Below are the code and all the weights of a small trained network. Each question names an input and a target symbol and asks about switching units off, where a switched-off unit gives its printed mean instead of its output.

import numpy as np


def w(rows, s, z=0):
    codes = np.array(rows[::2]) - 128.0
    scale = np.full(codes.shape[1], s)
    scale[-1] = z or s
    return codes * scale


def norm(h):
    return h / np.sqrt((h * h).mean(-1, keepdims=True) + 1e-5)


def f(y):
    return np.maximum(y, 0)


def softmax(a):
    e = np.exp(a - a.max(-1, keepdims=True))
    return e / e.sum(-1, keepdims=True)


def log_softmax(a):
    a = a - a.max(-1, keepdims=True)
    return a - np.log(np.exp(a).sum(-1, keepdims=True))


def net(x, mask):
    ids = ['αγδηθλμψ'.index(c) for c in x.split()]
    T = len(ids)
    res = E[ids] + P[:T]
    u = 0
    for l in range(3):
        r = norm(res)
        for j in range(2):
            rows = slice(2 * j, 2 * j + 2)
            q, k, v = (r @ M[l][rows].T for M in (Q, K, V))
            z = softmax(np.where(np.tri(T) > 0, q @ k.T / 2**0.5, -1e9)) @ v
            o = O[l][rows]
            res = res + np.where(mask[u + j], z, o[:, -1]) @ o[:, :-1]
        u += 2
        y = f(norm(res) @ A[l][:, :-1].T + A[l][:, -1])
        res = res + np.where(mask[u : u + 4], y, B[l][:, -1]) @ B[l][:, :-1]
        u += 4
    return log_softmax(norm(res)[-1] @ U[:, :-1].T + U[:, -1])


Q, K, V, O, A, B = {}, {}, {}, {}, {}, {}
E = w([
[117,248,134,114,162,135,110,30,123,175,153],'α',
[39,52,170,139,174,126,161,85,162,166,86],'γ',
[128,161,236,87,159,253,117,130,116,90,147],'δ',
[86,43,126,173,99,163,4,151,197,65,151],'η',
[64,189,116,41,45,69,24,73,171,21,44],'θ',
[88,139,115,160,114,177,78,165,23,188,108],'λ',
[129,126,163,65,118,82,87,139,104,100,123],'μ',
[187,102,99,145,149,128,147,78,171,140,83],'ψ',
],0.02)
P = w([
[1,156,160,156,177,158,96,205,194,120,19],'0',
[57,167,118,68,124,216,40,209,141,149,127],'1',
[145,220,134,148,149,108,52,153,120,76,100],'2',
[178,193,166,110,128,164,99,187,89,202,56],'3',
[129,220,163,141,157,61,172,122,57,76,141],'4',
[138,100,202,161,91,203,123,64,115,199,137],'5',
[85,136,127,145,98,94,173,43,55,167,237],'6',
[135,161,104,58,90,161,153,188,123,101,128],'7',
[135,243,112,116,154,88,135,156,205,143,129],'8',
],0.0068)
Q[0] = w([
[86,185,138,68,108,17,151,129,82,88,231],'0.h1',
[209,128,240,98,213,19,146,128,163,94,93],'0.h1',
[75,130,252,138,94,55,51,189,113,158,185],'0.h2',
[96,118,193,79,182,217,89,82,109,174,144],'0.h2',
],0.0048)
K[0] = w([
[68,158,171,166,76,101,93,145,133,164,168],'0.h1',
[106,23,71,115,139,116,254,99,179,111,131],'0.h1',
[115,89,156,40,125,66,144,161,53,143,150],'0.h2',
[157,98,151,83,65,99,182,57,65,160,127],'0.h2',
],0.0065)
V[0] = w([
[101,93,121,176,185,102,37,77,141,146,206],'0.h1',
[27,179,88,108,125,164,73,115,65,119,55],'0.h1',
[196,159,144,185,163,129,149,126,253,159,136],'0.h2',
[133,139,193,95,136,21,87,171,127,116,173],'0.h2',
],0.0067)
O[0] = w([
[123,88,137,128,82,203,109,175,122,163,92,137],'0.h1',
[167,175,160,64,160,158,95,147,178,137,28,253],'0.h1',
[121,136,86,117,163,148,255,113,150,117,160,37],'0.h2',
[164,56,184,161,208,88,57,125,127,66,136,205],'0.h2',
],0.0088,0.0073)
A[0] = w([
[238,2,133,52,122,86,110,213,96,94,119,255],'0.n1',
[187,83,108,99,97,102,48,127,79,89,34,190],'0.n2',
[153,116,206,147,135,248,130,141,105,142,171,220],'0.n3',
[135,143,216,94,237,157,110,113,99,123,138,177],'0.n4',
],0.0073,0.0022)
B[0] = w([
[147,108,133,157,202,76,191,140,254,161,156,185],'0.n1',
[130,159,187,173,237,10,139,15,33,168,124,209],'0.n2',
[132,75,91,112,159,72,172,166,102,59,73,212],'0.n3',
[138,106,35,8,154,79,125,120,160,116,92,246],'0.n4',
],0.0096,0.014)
Q[1] = w([
[124,102,109,90,62,198,75,97,96,97,196],'1.h1',
[137,82,91,97,229,56,1,124,160,94,119],'1.h1',
[141,92,115,133,152,100,75,127,50,109,36],'1.h2',
[190,114,87,228,58,162,102,139,189,141,138],'1.h2',
],0.0077)
K[1] = w([
[47,170,236,149,175,244,58,135,91,49,23],'1.h1',
[151,64,182,121,63,25,121,83,106,123,224],'1.h1',
[143,142,122,105,115,89,155,107,28,181,114],'1.h2',
[167,253,7,131,79,186,200,160,225,120,82],'1.h2',
],0.006)
V[1] = w([
[165,51,47,31,172,111,197,110,104,138,166],'1.h1',
[216,96,56,101,147,3,155,173,97,187,130],'1.h1',
[129,88,133,117,212,177,92,66,238,97,77],'1.h2',
[99,184,87,140,71,89,226,142,193,102,101],'1.h2',
],0.0063)
O[1] = w([
[254,169,99,56,119,108,132,41,219,58,131,167],'1.h1',
[189,142,195,114,138,95,120,70,173,166,146,212],'1.h1',
[42,105,43,134,123,159,253,149,215,161,183,254],'1.h2',
[210,253,131,217,130,127,91,135,90,141,210,70],'1.h2',
],0.0085,0.0099)
A[1] = w([
[46,88,161,218,180,137,179,117,193,115,102,182],'1.n1',
[133,120,60,248,171,156,107,151,79,97,97,1],'1.n2',
[172,160,87,195,82,233,117,122,128,169,133,29],'1.n3',
[117,135,214,114,125,108,46,167,187,3,113,127],'1.n4',
],0.0062,0.0018)
B[1] = w([
[43,39,147,176,26,95,110,220,57,160,194,248],'1.n1',
[129,81,141,12,34,121,64,109,198,2,213,134],'1.n2',
[223,65,183,236,96,176,120,27,63,155,107,133],'1.n3',
[112,148,120,207,81,137,93,144,122,40,77,255],'1.n4',
],0.0079,0.005)
Q[2] = w([
[76,245,182,133,155,2,148,44,196,85,137],'2.h1',
[150,177,203,179,97,213,25,56,23,137,171],'2.h1',
[149,100,161,204,85,199,21,232,42,65,160],'2.h2',
[152,125,81,43,214,62,216,46,200,149,93],'2.h2',
],0.0058)
K[2] = w([
[192,86,153,113,185,84,144,156,255,111,68],'2.h1',
[130,141,172,78,191,193,111,222,86,171,152],'2.h1',
[66,248,128,152,110,122,19,104,117,97,70],'2.h2',
[237,33,93,115,106,109,154,81,143,93,157],'2.h2',
],0.0073)
V[2] = w([
[82,77,117,24,141,183,108,108,163,88,97],'2.h1',
[169,87,135,71,164,84,230,254,146,250,243],'2.h1',
[145,196,104,203,20,222,143,22,185,142,109],'2.h2',
[136,66,29,125,133,102,186,31,182,98,209],'2.h2',
],0.0058)
O[2] = w([
[151,214,102,146,84,186,69,192,245,172,122,227],'2.h1',
[27,31,183,127,151,225,92,9,156,96,126,130],'2.h1',
[166,170,177,161,134,93,151,100,114,2,125,1],'2.h2',
[163,138,155,177,118,83,194,195,107,173,109,199],'2.h2',
],0.0094,0.0088)
A[2] = w([
[85,114,141,93,138,99,2,160,124,143,13,204],'2.n1',
[242,109,107,174,82,98,3,162,129,102,143,4],'2.n2',
[247,200,162,204,81,16,144,153,92,141,244,166],'2.n3',
[46,105,129,253,177,94,67,177,130,178,137,245],'2.n4',
],0.0054,0.0016)
B[2] = w([
[148,160,87,244,65,12,91,109,16,76,156,254],'2.n1',
[77,155,172,177,128,192,100,107,92,100,165,132],'2.n2',
[146,93,254,201,112,170,172,94,157,130,140,141],'2.n3',
[128,180,141,133,76,206,117,93,107,148,244,190],'2.n4',
],0.011,0.0092)
U = w([
[124,205,97,149,147,80,175,176,58,150,106,127],'α',
[165,158,105,1,91,166,126,101,218,142,154,144],'γ',
[172,118,169,140,142,151,220,85,111,54,132,253],'δ',
[137,123,66,66,216,132,117,177,161,29,118,115],'η',
[139,98,162,76,228,78,67,54,188,147,143,63],'θ',
[78,124,83,198,239,185,113,153,156,93,183,130],'λ',
[116,166,158,79,49,114,99,102,78,119,40,113],'μ',
[64,83,125,82,89,115,185,164,138,151,151,113],'ψ',
],0.007,0.0032)

Each question gives the input, a string of symbols that net reads in full, and the target symbol t.
The units are the heads (2 rows each of Q, K, V and O) and the neurons (one row each of A and B). Each row of codes is followed by its name. A weight is (code - 128) times the scale printed after its matrix; where a second scale follows, it is the last column's (O, A, B and U).
mask holds one flag per unit, layer by layer, with each layer's heads first. A switched-off unit (its flag False) gives its mean, the last column of its rows in O or B, instead of its output. The means were averaged over made-up inputs and are rounded, as every weight is.
A unit's drop is (log p(t) with every unit on - log p(t) with that unit switched off) / (log p(t) with every unit on - log p(t) with every unit switched off).
The circuit of an input: a set's keep is (log p(t) with only the set's units on - log p(t) with every unit switched off) / (log p(t) with every unit on - log p(t) with every unit switched off). Starting from the 12 units with the biggest drops (on a tie, the unit counted first), units are removed one at a time, each time the one whose removal leaves the highest keep (on an exact tie, the one counted first), for as long as the keep stays at least 0.8.
circuit, biggest first: the units of the circuit, biggest drop first
most important unit: the unit with the biggest drop
k most important neurons: the k neurons with the biggest drops, biggest first
top k neurons in layer l: the k neurons of layer l with the biggest drops, biggest first
which heads matter: for each layer, one digit per head in row order, 1 if its drop is at least 0.15 and else 0, layers parted by /
drop when u is switched off: that unit's drop, to one decimal
input δ γ δ δ γ δ, target γ: 2 most important neurons	(0.n2; 2.n1)
input δ δ η δ δ λ λ δ, target μ: circuit, biggest first	(1.h2; 0.h2)
input δ δ γ, target γ: most important unit	0.h2
input γ ψ δ, target δ: circuit, biggest first	(2.h2; 0.h2)
input α λ γ, target μ: top 3 neurons in layer 0	(0.n1; 0.n2; 0.n4)
input μ λ γ η δ γ, target ψ: circuit, biggest first	(1.n1; 0.h2; 0.n2)
input δ μ γ μ δ μ η λ, target θ: 2 most important neurons	(0.n1; 0.n2)
input θ λ λ, target μ: circuit, biggest first	(0.h2; 1.h2)
input γ α θ γ, target α: circuit, biggest first	(2.h1; 0.h2; 0.n4)
input λ δ θ θ γ, target α: circuit, biggest first	(2.h1; 0.n1)
input δ μ δ μ γ θ δ δ α, target γ: circuit, biggest first	(0.n2; 0.n3)
input δ γ θ, target α: which heads matter	00 / 10 / 00
input η δ δ λ, target μ: 2 most important neurons	(0.n1; 0.n4)
input μ γ η γ η η δ, target ψ: circuit, biggest first	(1.h2; 0.h1)
input δ δ θ δ, target α: circuit, biggest first	(2.h1)
input λ δ δ γ δ δ ψ μ, target δ: top 2 neurons in layer 0	(0.n2; 0.n4)
input δ δ δ δ δ δ ψ γ, target δ: which heads matter	11 / 11 / 01
input δ θ η δ, target α: which heads matter	00 / 10 / 10
input γ μ γ γ γ γ δ γ η, target λ: which heads matter	00 / 00 / 00
input η γ λ μ α ψ γ, target δ: most important unit	2.h2
input θ δ θ θ η θ δ γ γ, target ψ: which heads matter	00 / 10 / 00
input δ δ η, target ψ: 3 most important neurons	(1.n1; 0.n4; 1.n2)
input δ λ δ γ θ δ λ ψ, target δ: 2 most important neurons	(0.n4; 2.n3)
input μ μ δ δ α δ δ, target η: top 2 neurons in layer 0	(0.n3; 0.n2)
input η η λ λ γ δ, target μ: top 2 neurons in layer 0	(0.n1; 0.n2)
input δ δ δ η λ δ γ η, target λ: drop when 2.n4 is switched off	0.1
input γ γ δ η, target ψ: drop when 1.h1 is switched off	0.2
input δ δ δ θ δ δ γ, target γ: drop when 1.n1 is switched off	-0.2
input λ θ δ δ γ δ α θ θ, target α: most important unit	2.n1
input μ δ θ α μ δ δ, target η: drop when 0.n4 is switched off	0.1
